Small tables with named rows and columns. After each table, cells are looked up by row and column.

neridal:
|  | dupipop | gopov | nelumed |
|---|---|---|---|
| migoso | 5189 | 5517 | 8383 |
| pudef | 6141 | -7198 | -2316 |
| sud | 5548 | -114 | 293 |
| zuz | 6071 | -2479 | -945 |
| tinus | 5659 | -7960 | -1082 |

What is the gopov of migoso in neridal?
5517
What is the nelumed of migoso in neridal?
8383
What is the dupipop of sud in neridal?
5548
What is the dupipop of zuz in neridal?
6071
What is the dupipop of migoso in neridal?
5189
What is the dupipop of pudef in neridal?
6141
What is the gopov of pudef in neridal?
-7198
Which row has the largest gopov? migoso

dumoluz:
|  | sopeto | gube | gep | zod | tisugo | fosaga | mumuz | zozasu | zeva |
|---|---|---|---|---|---|---|---|---|---|
| morig | 97 | 103 | 125 | 106 | 113 | 222 | 113 | 124 | 102 |
| tonafa | 101 | 83 | 128 | 164 | 145 | 188 | 154 | 154 | 163 |
| kir | 80 | 110 | 122 | 126 | 128 | 176 | 112 | 120 | 117 |
| tidona | 105 | 109 | 124 | 184 | 194 | 106 | 162 | 203 | 178 |
| tuzo | 91 | 97 | 123 | 151 | 144 | 161 | 153 | 153 | 157 |
| dit | 194 | 141 | 136 | 102 | 81 | 130 | 112 | 83 | 100 |
| besavo | 26 | 165 | 135 | 51 | 216 | 115 | 92 | 223 | 80 |
| kuzan | 78 | 153 | 130 | 124 | 151 | 85 | 131 | 142 | 118 |

What is the gep of kuzan in dumoluz?
130
What is the fosaga of dit in dumoluz?
130
What is the zozasu of kir in dumoluz?
120
What is the mumuz of tuzo in dumoluz?
153
What is the mumuz of besavo in dumoluz?
92
What is the gep of dit in dumoluz?
136
What is the mumuz of kir in dumoluz?
112

Table lufe
,kobove,mume
resab,177,35
kurilaz,92,987
favefe,171,605
boke,274,448
fer,234,429
nid,236,114
rufut,176,123

kobove of favefe is 171
mume of kurilaz is 987
kobove of rufut is 176
kobove of nid is 236
mume of resab is 35
mume of nid is 114
kobove of boke is 274
mume of fer is 429
kobove of kurilaz is 92
mume of boke is 448

Table vos
,pob,nik,tup,gedi
nur,0.55,0.55,0.29,0.44
sabok,0.68,0.13,0.32,0.76
naror,0.58,0.47,0.75,0.51
nezitu,0.45,0.42,0.20,0.78
fifi,0.75,0.14,0.67,0.06
sitagol,0.36,0.15,0.75,0.30
peri,0.32,0.54,0.46,0.52
silol,0.49,0.70,0.54,0.26

What is the nik of sabok in vos? 0.13
What is the nik of naror in vos? 0.47
What is the pob of nezitu in vos? 0.45
What is the pob of sabok in vos? 0.68
What is the tup of fifi in vos? 0.67
What is the pob of sitagol in vos? 0.36
What is the gedi of nur in vos? 0.44
What is the pob of silol in vos? 0.49
What is the nik of nur in vos? 0.55
What is the tup of peri in vos? 0.46
What is the nik of sitagol in vos? 0.15
What is the gedi of sitagol in vos? 0.30
Row with the largest gedi: nezitu

Table mazelol
columns: taf, dom, fipiv, faf, kovuged, mubi, raka, zil, tofop
zug: [135, 128, 175, 133, 128, 183, 154, 121, 112]
zib: [136, 121, 146, 135, 137, 121, 122, 145, 148]
zuk: [121, 156, 177, 135, 112, 179, 171, 116, 133]
mur: [93, 133, 94, 156, 184, 159, 140, 155, 158]
lesize: [121, 145, 74, 192, 177, 210, 155, 115, 44]

zug, zil: 121
lesize, fipiv: 74
zuk, zil: 116
lesize, raka: 155
lesize, mubi: 210
zug, mubi: 183
zuk, raka: 171
zib, kovuged: 137
zib, zil: 145
zuk, fipiv: 177
mur, mubi: 159
zug, dom: 128
zib, mubi: 121
mur, faf: 156

fovu:
|  | gobif | koz | dopo | kubop | noben |
|---|---|---|---|---|---|
| viz | -3570 | -6518 | -7368 | -3059 | 1552 |
| livusu | -180 | 6979 | 4847 | -508 | -9736 |
| vizi | -4235 | -2575 | -2330 | -5334 | -4077 |

dopo of livusu = 4847
kubop of viz = -3059
noben of viz = 1552
gobif of viz = -3570
noben of livusu = -9736
koz of viz = -6518

tipekap:
         larid  tusisik  tek  mefa  fesul  didofi  nup  foram  vipo
vaz        164      192  123   123    188     143  104     96   112
kenetu     130      129  126   129    105     112  138    122   132
tas        152      178  115   117    176     147  103     90   115
gadisim    122      112  155    90    162     159  120    134   170
tig        108      129  139   156     99      69   39    127   133
pem        104      163   66   158    168     183   92     57    74
zokude     109      166   78   147    174     176   91     68    86
bera       149      177  125   122    174     134  105    102   112
kizena     173      157  107   106    154     152   98     96   122
mig        164       59   46    60     97     138   84     94    83
givo       105      153   81   161    139     154  102     78    94
sut        105      163   76   164    162     171   95     64    85
gido       103      182   99   184    137     134  131     80   102

What is the vipo of tas in tipekap?
115
What is the tek of kenetu in tipekap?
126
What is the didofi of kenetu in tipekap?
112
What is the didofi of gido in tipekap?
134
What is the vipo of sut in tipekap?
85
What is the foram of sut in tipekap?
64
What is the tek of zokude in tipekap?
78
What is the mefa of zokude in tipekap?
147
What is the tusisik of tig in tipekap?
129
What is the tusisik of kizena in tipekap?
157
What is the mefa of gadisim in tipekap?
90
What is the larid of vaz in tipekap?
164
What is the tusisik of pem in tipekap?
163
What is the nup of sut in tipekap?
95
What is the didofi of zokude in tipekap?
176
What is the tek of tas in tipekap?
115
What is the tek of kizena in tipekap?
107
What is the mefa of tas in tipekap?
117
What is the vipo of givo in tipekap?
94
Which row has the largest didofi? pem

